Here is a tiny trained network, its code and every weight. The questions are about switching its units off for an input and a target symbol, where a switched-off unit gives its printed mean instead of its output.

import numpy as np


def w(rows, s, z=0):
    codes = np.array(rows[::2]) - 128.0
    scale = np.full(codes.shape[1], s)
    scale[-1] = z or s
    return codes * scale


def norm(h):
    return h / np.sqrt((h * h).mean(-1, keepdims=True) + 1e-5)


def softmax(a):
    e = np.exp(a - a.max(-1, keepdims=True))
    return e / e.sum(-1, keepdims=True)


def log_softmax(a):
    a = a - a.max(-1, keepdims=True)
    return a - np.log(np.exp(a).sum(-1, keepdims=True))


def net(x, mask):
    ids = ['ΓΣΩαδθλξψ'.index(c) for c in x.split()]
    T = len(ids)
    res = E[ids] + P[:T]
    u = 0
    for l in range(3):
        r = norm(res)
        for j in range(2):
            rows = slice(3 * j, 3 * j + 3)
            q, k, v = (r @ M[l][rows].T for M in (Q, K, V))
            z = softmax(np.where(np.tri(T) > 0, q @ k.T / 3**0.5, -1e9)) @ v
            o = O[l][rows]
            res = res + np.where(mask[u + j], z, o[:, -1]) @ o[:, :-1]
        u += 2
    return log_softmax(norm(res)[-1] @ U[:, :-1].T + U[:, -1])


Q, K, V, O = {}, {}, {}, {}
E = w([
[90,129,107,109,109,136,140,161,127,131],'Γ',
[100,132,76,139,93,115,162,169,66,123],'Σ',
[68,106,121,96,80,130,164,113,113,186],'Ω',
[170,120,160,97,154,174,95,68,72,69],'α',
[98,131,121,156,145,135,150,125,141,155],'δ',
[75,196,141,145,108,95,145,126,95,113],'θ',
[101,183,159,105,91,158,129,162,143,161],'λ',
[150,53,191,152,16,75,156,130,211,97],'ξ',
[157,130,108,166,136,176,163,255,122,138],'ψ',
],0.0035)
P = w([
[141,107,97,116,143,121,75,139,163,96],'0',
[77,204,94,100,96,168,254,126,139,199],'1',
[63,164,91,120,101,143,221,113,104,168],'2',
[80,134,96,133,104,144,207,128,89,154],'3',
[82,127,125,150,106,139,182,126,75,163],'4',
[96,124,128,167,118,125,171,117,71,152],'5',
[105,125,134,161,113,126,169,122,87,162],'6',
[116,128,139,174,117,133,159,126,79,152],'7',
[135,135,148,172,114,143,156,118,95,171],'8',
[134,147,154,164,122,139,147,107,95,174],'9',
[156,142,144,168,119,144,155,114,87,163],'10',
[164,149,160,156,113,150,160,120,103,168],'11',
[165,145,153,161,103,142,140,99,111,179],'12',
[177,159,154,150,113,157,151,94,114,182],'13',
],0.0034)
Q[0] = w([
[44,208,34,80,157,140,78,191,162,160],'0.h1',
[147,146,143,156,98,69,179,184,90,211],'0.h1',
[143,140,154,139,150,252,209,54,31,106],'0.h1',
[136,152,156,182,99,166,229,141,120,217],'0.h2',
[150,70,196,103,82,175,188,90,115,190],'0.h2',
[137,211,55,81,243,159,96,156,84,179],'0.h2',
],0.0042)
K[0] = w([
[149,181,191,172,175,175,143,118,24,206],'0.h1',
[167,103,109,44,170,177,67,112,102,67],'0.h1',
[48,175,2,92,110,135,94,223,143,108],'0.h1',
[72,131,44,142,122,104,100,190,200,121],'0.h2',
[126,138,75,117,160,142,101,140,166,64],'0.h2',
[166,67,200,163,47,77,181,91,161,93],'0.h2',
],0.0044)
V[0] = w([
[120,123,65,5,200,212,86,133,84,118],'0.h1',
[135,141,92,67,186,142,68,102,33,52],'0.h1',
[122,39,126,88,128,130,159,102,81,154],'0.h1',
[140,192,135,81,168,210,54,74,167,120],'0.h2',
[148,200,165,118,25,67,135,172,75,171],'0.h2',
[158,189,151,140,216,165,103,70,4,146],'0.h2',
],0.0023)
O[0] = w([
[97,159,130,171,42,200,66,153,152,120,163],'0.h1',
[107,112,95,151,74,167,103,125,178,59,66],'0.h1',
[153,153,103,160,100,169,129,65,164,183,213],'0.h1',
[102,86,191,126,203,82,101,130,117,150,2],'0.h2',
[107,68,125,70,102,220,164,146,161,93,189],'0.h2',
[160,85,167,133,252,139,195,92,146,124,5],'0.h2',
],0.003,0.00087)
Q[1] = w([
[175,51,159,143,146,129,142,100,208,86],'1.h1',
[90,125,42,125,34,145,148,194,83,116],'1.h1',
[184,204,193,120,246,91,75,52,136,164],'1.h1',
[146,116,187,182,38,170,254,133,98,193],'1.h2',
[141,70,81,76,190,98,7,89,122,52],'1.h2',
[127,100,65,63,187,102,13,100,122,57],'1.h2',
],0.0043)
K[1] = w([
[140,160,97,2,167,96,124,118,49,108],'1.h1',
[106,91,85,195,82,122,46,139,185,104],'1.h1',
[149,123,204,118,141,138,246,109,93,176],'1.h1',
[100,146,93,137,125,108,29,157,203,74],'1.h2',
[131,152,161,154,113,152,234,132,95,184],'1.h2',
[138,134,178,150,122,138,221,114,95,166],'1.h2',
],0.005)
V[1] = w([
[200,88,170,145,163,130,15,91,80,99],'1.h1',
[61,78,144,115,151,92,141,164,137,15],'1.h1',
[166,125,156,77,125,167,218,104,114,138],'1.h1',
[73,151,199,36,116,136,141,179,182,177],'1.h2',
[193,65,164,111,121,255,95,116,165,56],'1.h2',
[178,142,122,147,140,85,213,244,126,164],'1.h2',
],0.0035)
O[1] = w([
[252,180,153,107,103,110,20,122,63,93,84],'1.h1',
[132,180,132,47,160,182,126,83,206,81,112],'1.h1',
[155,51,89,97,153,85,182,144,141,164,107],'1.h1',
[78,103,166,63,127,130,63,164,164,168,97],'1.h2',
[211,48,102,136,95,209,124,88,121,149,190],'1.h2',
[90,147,79,62,167,81,126,247,113,108,3],'1.h2',
],0.0036,0.0025)
Q[2] = w([
[236,112,114,98,210,149,38,94,19,105],'2.h1',
[217,114,157,153,132,177,118,72,94,104],'2.h1',
[6,113,184,172,45,139,253,112,166,169],'2.h1',
[162,143,82,133,180,80,12,145,198,78],'2.h2',
[138,149,53,136,168,91,17,160,207,70],'2.h2',
[123,107,166,130,96,168,237,103,62,179],'2.h2',
],0.0063)
K[2] = w([
[230,78,182,218,141,166,233,71,5,251],'2.h1',
[179,70,212,150,187,144,127,47,67,142],'2.h1',
[128,174,114,123,113,148,34,125,183,19],'2.h1',
[109,132,161,142,116,164,235,113,87,212],'2.h2',
[124,91,192,155,127,168,252,94,69,255],'2.h2',
[127,138,93,108,122,99,38,157,174,50],'2.h2',
],0.0062)
V[2] = w([
[65,186,75,126,36,135,175,145,143,153],'2.h1',
[70,110,112,159,89,114,254,75,64,148],'2.h1',
[197,134,157,201,54,46,74,151,91,135],'2.h1',
[196,92,36,177,155,156,93,253,131,155],'2.h2',
[165,54,147,77,27,70,77,127,240,126],'2.h2',
[154,160,56,108,139,84,186,99,133,14],'2.h2',
],0.0035)
O[2] = w([
[29,66,132,214,147,171,172,118,131,85,166],'2.h1',
[110,106,119,239,108,58,132,208,208,206,116],'2.h1',
[149,161,56,216,124,76,69,72,63,37,179],'2.h1',
[143,101,88,82,23,131,159,191,24,101,96],'2.h2',
[117,75,6,119,137,94,4,97,146,107,252],'2.h2',
[167,192,30,120,186,106,199,83,171,36,127],'2.h2',
],0.0032,0.0046)
U = w([
[85,190,131,140,53,192,64,119,152,65,253],'Γ',
[89,77,115,170,144,168,215,103,127,92,137],'Σ',
[84,48,149,188,144,87,143,161,147,227,102],'Ω',
[253,106,129,140,147,105,119,81,84,178,157],'α',
[126,218,198,168,177,50,121,153,91,115,93],'δ',
[135,160,153,63,200,154,173,122,230,124,66],'θ',
[102,104,189,40,127,146,45,152,120,173,72],'λ',
[113,111,23,106,171,65,63,127,159,110,80],'ξ',
[145,116,115,59,86,118,172,208,50,114,59],'ψ',
],0.0051,0.0047)

Each question gives the input, a string of symbols that net reads in full, and the target symbol t.
The units are the heads (3 rows each of Q, K, V and O). Each row of codes is followed by its name. A weight is (code - 128) times the scale printed after its matrix; where a second scale follows, it is the last column's (O and U).
mask holds one flag per head, layer by layer. A switched-off head (its flag False) gives its mean, the last column of its rows in O, instead of its output. The means were averaged over made-up inputs and are rounded, as every weight is.
A unit's drop is (log p(t) with every unit on - log p(t) with that unit switched off) / (log p(t) with every unit on - log p(t) with every unit switched off).
The circuit of an input: a set's keep is (log p(t) with only the set's units on - log p(t) with every unit switched off) / (log p(t) with every unit on - log p(t) with every unit switched off). Starting from all 6 units, units are removed one at a time, each time the one whose removal leaves the highest keep (on an exact tie, the one counted first), for as long as the keep stays at least 0.8.
circuit, biggest first: the units of the circuit, biggest drop first
unit that matters most: the unit with the biggest drop
which heads matter: for each layer, one digit per head in row order, 1 if its drop is at least 0.15 and else 0, layers parted by /
drop of u: that unit's drop, to one decimal
input ξ δ ξ Ω Σ, target ξ: which heads matter -> 10 / 00 / 01
input θ Ω α Σ λ ξ ψ α δ Ω, target θ: unit that matters most -> 1.h1
input ψ Ω ξ θ ξ λ ξ α α α α Ω, target ψ: which heads matter -> 00 / 01 / 01
input Γ θ λ ξ α Ω, target Γ: circuit, biggest first -> (1.h1; 0.h1)
input α δ ψ ψ α α Ω α Ω, target α: which heads matter -> 01 / 11 / 10
input ξ α λ Ω α α α δ ξ, target ξ: circuit, biggest first -> (2.h2; 0.h1; 1.h2)
input ψ α α α ξ θ ξ δ α ξ, target ψ: which heads matter -> 00 / 01 / 01
input ξ δ α, target ξ: which heads matter -> 10 / 00 / 01
input ξ λ α Σ Γ α Ω α, target ξ: circuit, biggest first -> (2.h2; 1.h2)
input λ δ ψ δ α α ξ α α ξ, target λ: circuit, biggest first -> (1.h2; 2.h1; 2.h2)
input δ θ α δ α α α λ, target δ: which heads matter -> 01 / 01 / 01
input Ω Ω ξ δ α Γ α ξ α ξ α α Ω δ, target Ω: circuit, biggest first -> (1.h1; 2.h1)
input Γ ψ δ ξ α α δ Γ ξ α, target Ω: circuit, biggest first -> (2.h1; 1.h1)
input λ ξ α λ ψ α α θ Γ, target λ: circuit, biggest first -> (1.h2; 2.h1)
input ψ ξ ξ α Ω Σ ξ ξ α Γ α ξ ψ δ, target ψ: circuit, biggest first -> (2.h2)
input α λ α α δ ξ ξ, target α: circuit, biggest first -> (0.h2; 2.h1)
input θ Ω ξ ξ θ α θ ξ α ξ, target θ: circuit, biggest first -> (1.h1; 2.h2; 2.h1; 0.h1)
input λ ξ ψ α Ω δ Ω Γ Ω Ω, target λ: circuit, biggest first -> (1.h2; 2.h1)
input δ ψ ξ ξ Σ, target δ: circuit, biggest first -> (0.h2; 1.h2; 2.h2)
input α α ψ ψ ξ, target α: unit that matters most -> 1.h2
input α α α Ω λ δ, target α: drop of 0.h1 -> -0.3
input ψ δ θ ξ Ω δ Ω Ω Γ θ ψ α δ λ, target ψ: drop of 2.h2 -> 0.3
input Ω α θ θ θ, target Ω: drop of 0.h2 -> -0.3
